Here is a tiny trained network, its code and every weight. The questions are about switching its units off for an input and a class, where a switched-off unit gives its printed mean instead of its output.

import numpy as np


def w(rows, s, z=0):
    codes = np.array(rows[::2]) - 128.0
    scale = np.full(codes.shape[1], s)
    scale[-1] = z or s
    return codes * scale


def f(y):
    return y / 2 * (1 + np.tanh(0.7978845608 * (y + 0.044715 * y**3)))


def log_softmax(a):
    a = a - a.max(-1, keepdims=True)
    return a - np.log(np.exp(a).sum(-1, keepdims=True))


def net(x, mask):
    res = np.array(x, float).reshape(1, 8) / 4 @ E
    y = f(res @ A[0][:, :-1].T + A[0][:, -1])
    res = res + np.where(mask, y, B[0][:, -1]) @ B[0][:, :-1]
    return log_softmax(res[-1] @ U[:, :-1].T + U[:, -1])


A, B = {}, {}
E = w([
[126,126,128,127,128,130,128,124,130,127,126],'x0',
[131,127,127,128,127,125,129,129,127,126,130],'x1',
[131,127,131,129,129,128,127,132,129,129,125],'x2',
[3,20,23,195,152,189,137,128,49,46,166],'x3',
[155,76,145,229,7,30,104,240,142,209,128],'x4',
[127,127,127,123,131,128,127,130,126,134,130],'x5',
[103,70,182,149,133,204,247,196,209,201,248],'x6',
[128,129,130,131,126,132,126,121,131,129,125],'x7',
],0.0079)
A[0] = w([
[188,143,216,99,127,129,198,149,216,196,167,80],'n0',
[178,208,120,67,154,83,43,55,96,78,36,49],'n1',
[176,201,211,3,248,212,227,68,203,158,176,150],'n2',
[13,46,39,179,176,221,157,134,76,49,196,160],'n3',
[205,199,175,112,71,51,92,134,169,165,86,196],'n4',
[178,196,207,16,227,187,212,84,198,162,167,150],'n5',
[187,213,112,61,152,68,22,45,77,72,23,49],'n6',
[37,41,62,158,181,199,185,114,88,73,200,11],'n7',
[69,50,157,172,100,204,245,213,200,187,245,2],'n8',
[76,69,29,208,68,46,5,127,15,73,44,109],'n9',
[69,174,76,31,240,213,112,38,74,34,97,18],'n10',
[245,246,208,65,60,39,70,150,179,190,51,24],'n11',
[84,56,54,210,64,56,41,160,35,102,75,105],'n12',
[167,214,118,71,145,96,69,92,105,85,63,221],'n13',
[80,164,81,50,235,204,127,27,92,41,113,244],'n14',
[134,84,169,194,48,104,163,207,184,185,190,90],'n15',
[172,126,154,198,21,41,126,234,158,200,155,162],'n16',
],0.0042,0.0062)
B[0] = w([
[121,190,129,141,90,185,170,187,193,111,189,173],'n0',
[191,159,190,64,204,90,171,165,153,195,150,169],'n1',
[80,186,84,185,59,204,137,173,195,70,197,219],'n2',
[131,86,130,113,180,62,96,86,80,147,80,242],'n3',
[174,145,176,80,187,79,158,148,133,181,132,199],'n4',
[84,184,88,182,65,202,134,173,192,71,190,205],'n5',
[197,175,202,52,210,103,185,184,164,202,164,181],'n6',
[237,186,233,14,242,56,206,193,172,242,166,182],'n7',
[119,37,119,114,211,2,57,44,28,153,26,187],'n8',
[50,156,53,206,44,200,133,148,167,47,166,208],'n9',
[70,25,69,174,148,26,37,34,25,88,25,192],'n10',
[80,34,75,169,134,43,47,38,31,92,35,190],'n11',
[55,159,57,199,49,199,144,156,167,53,168,190],'n12',
[90,67,90,155,138,71,76,73,68,107,73,196],'n13',
[216,176,210,43,220,70,191,179,156,218,156,251],'n14',
[160,130,159,86,188,79,137,128,117,172,118,178],'n15',
[142,95,137,109,182,72,109,98,94,152,93,211],'n16',
],0.006,0.011)
U = w([
[244,195,245,35,178,111,239,237,192,229,192,7],'0',
[58,24,52,161,142,75,10,11,13,88,20,225],'1',
[14,207,24,239,12,254,158,217,228,3,238,190],'2',
],0.0078,0.0019)

Each question gives the input, the list of numbers given to net, and the class t.
The units are the neurons (one row each of A and B). Each row of codes is followed by its name. A weight is (code - 128) times the scale printed after its matrix; where a second scale follows, it is the last column's (A, B and U).
mask holds one flag per neuron, in row order. A switched-off neuron (its flag False) gives its mean, the last column of its row in B, instead of its output. The means were averaged over made-up inputs and are rounded, as every weight is.
A unit's drop is (log p(t) with every unit on - log p(t) with that unit switched off) / (log p(t) with every unit on - log p(t) with every unit switched off).
The circuit of an input: a set's keep is (log p(t) with only the set's units on - log p(t) with every unit switched off) / (log p(t) with every unit on - log p(t) with every unit switched off). Starting from the 12 units with the biggest drops (on a tie, the unit counted first), units are removed one at a time, each time the one whose removal leaves the highest keep (on an exact tie, the one counted first), for as long as the keep stays at least 0.8.
units of the circuit, in order: the units of the circuit, biggest drop first
most important unit: the unit with the biggest drop
k most important neurons: the k neurons with the biggest drops, biggest first
drop of u: that unit's drop, to one decimal
input [7,3,-5,-3,4,2,-1,-6], class 1: units of the circuit, in order : [n14]
input [5,7,-8,-4,1,6,0,3], class 1: 4 most important neurons : [n14; n7; n11; n6]
input [1,-2,6,0,-1,3,-1,-4], class 0: 2 most important neurons : [n11; n10]
input [-6,1,-3,-6,1,7,-3,7], class 1: 4 most important neurons : [n11; n14; n13; n7]
input [4,2,6,3,-5,8,3,5], class 0: 2 most important neurons : [n14; n7]
input [0,0,-4,-3,-3,-5,-7,3], class 0: 2 most important neurons : [n6; n1]
input [-6,-5,-8,-6,1,5,-4,-6], class 1: 4 most important neurons : [n11; n14; n13; n7]
input [-3,-8,-6,-5,-4,1,1,-2], class 2: 3 most important neurons : [n2; n5; n7]
input [2,7,-5,-1,-7,0,5,-8], class 2: 2 most important neurons : [n2; n5]
input [1,-4,-2,0,6,6,0,-1], class 1: 3 most important neurons : [n14; n7; n6]
input [3,7,-2,4,0,-3,1,-2], class 0: 4 most important neurons : [n10; n11; n13; n8]
input [1,8,-7,2,3,-1,3,-6], class 1: drop of n10 : 0.0
input [5,-3,-4,-2,-2,6,-5,-1], class 0: drop of n6 : 0.4
input [-1,8,-5,-4,8,-5,-3,1], class 1: most important unit : n11
input [-4,-5,2,3,-8,0,2,2], class 0: drop of n11 : 0.2
